Below is a small trained network, with its code and all its weights. Each question gives an input and a class and asks what happens when units are switched off, that is, made to give their printed mean instead of their output.

import numpy as np


def w(rows, s, z=0):
    codes = np.array(rows[::2]) - 128.0
    scale = np.full(codes.shape[1], s)
    scale[-1] = z or s
    return codes * scale


def f(y):
    return y / 2 * (1 + np.tanh(0.7978845608 * (y + 0.044715 * y**3)))


def log_softmax(a):
    a = a - a.max(-1, keepdims=True)
    return a - np.log(np.exp(a).sum(-1, keepdims=True))


def net(x, mask):
    res = np.array(x, float).reshape(1, 7) / 4 @ E
    y = f(res @ A[0][:, :-1].T + A[0][:, -1])
    res = res + np.where(mask, y, B[0][:, -1]) @ B[0][:, :-1]
    return log_softmax(res[-1] @ U[:, :-1].T + U[:, -1])


A, B = {}, {}
E = w([
[146,86,138,116,165,114,118],'x0',
[17,41,88,254,137,62,79],'x1',
[132,134,110,133,114,150,122],'x2',
[134,99,143,139,152,148,142],'x3',
[137,125,114,139,124,146,110],'x4',
[124,181,134,121,153,55,60],'x5',
[91,87,117,69,40,172,83],'x6',
],0.0068)
A[0] = w([
[255,140,111,97,112,160,135,2],'N0',
[97,93,74,223,72,87,99,28],'N1',
[131,210,91,204,137,139,196,71],'N2',
[77,138,132,57,89,105,49,196],'N3',
[112,35,114,77,49,180,137,121],'N4',
[119,85,78,120,75,149,51,65],'N5',
[75,183,158,29,149,34,129,189],'N6',
[186,190,166,44,124,155,133,71],'N7',
[215,154,199,88,98,151,126,46],'N8',
],0.0073,0.004)
B[0] = w([
[103,123,85,180,79,169,199,189],'N0',
[51,50,143,45,79,18,84,217],'N1',
[166,159,208,145,164,121,150,145],'N2',
[235,200,62,184,178,185,161,228],'N3',
[228,217,34,199,236,143,211,219],'N4',
[152,159,192,49,112,52,176,164],'N5',
[132,108,40,204,151,220,126,222],'N6',
[75,50,17,83,67,77,3,254],'N7',
[37,18,130,45,57,99,87,207],'N8',
],0.0072,0.0039)
U = w([
[57,2,129,83,33,110,84,2],'0',
[174,135,143,161,157,172,123,232],'1',
[221,149,150,136,156,120,151,180],'2',
],0.0073,0.0042)

Each question gives the input, the list of numbers given to net, and the class t.
The units are the neurons (one row each of A and B). Each row of codes is followed by its name. A weight is (code - 128) times the scale printed after its matrix; where a second scale follows, it is the last column's (A, B and U).
mask holds one flag per neuron, in row order. A switched-off neuron (its flag False) gives its mean, the last column of its row in B, instead of its output. The means were averaged over made-up inputs and are rounded, as every weight is.
A unit's drop is (log p(t) with every unit on - log p(t) with that unit switched off) / (log p(t) with every unit on - log p(t) with every unit switched off).
The circuit of an input: a set's keep is (log p(t) with only the set's units on - log p(t) with every unit switched off) / (log p(t) with every unit on - log p(t) with every unit switched off). Starting from all 9 units, units are removed one at a time, each time the one whose removal leaves the highest keep (on an exact tie, the one counted first), for as long as the keep stays at least 0.8.
circuit, biggest first: the units of the circuit, biggest drop first
k most important neurons: the k neurons with the biggest drops, biggest first
drop of u: that unit's drop, to one decimal
input [-6,5,-4,7,7,5,6], class 2: 4 most important neurons => (N3, N7, N8, N5)
input [5,-8,8,-5,-8,2,-4], class 0: most important neuron => (N7)
input [2,4,5,4,6,4,6], class 2: circuit, biggest first => (N3, N7, N5)
input [-5,3,-6,8,7,-3,4], class 2: circuit, biggest first => (N4, N7)
input [-4,-4,1,-2,-2,1,1], class 0: 3 most important neurons => (N7, N4, N8)
input [1,-7,1,-7,-8,6,2], class 0: 3 most important neurons => (N7, N8, N4)
input [-7,-6,8,-7,6,5,-4], class 0: 3 most important neurons => (N7, N8, N4)
input [-8,3,-3,-1,5,-1,5], class 2: drop of N5 => 0.1
input [-8,-7,7,0,3,-1,-6], class 0: circuit, biggest first => (N7, N8)
input [-8,-7,1,5,3,-2,4], class 0: drop of N8 => 0.5
input [-5,-6,-1,-1,4,-1,4], class 0: drop of N7 => 1.0
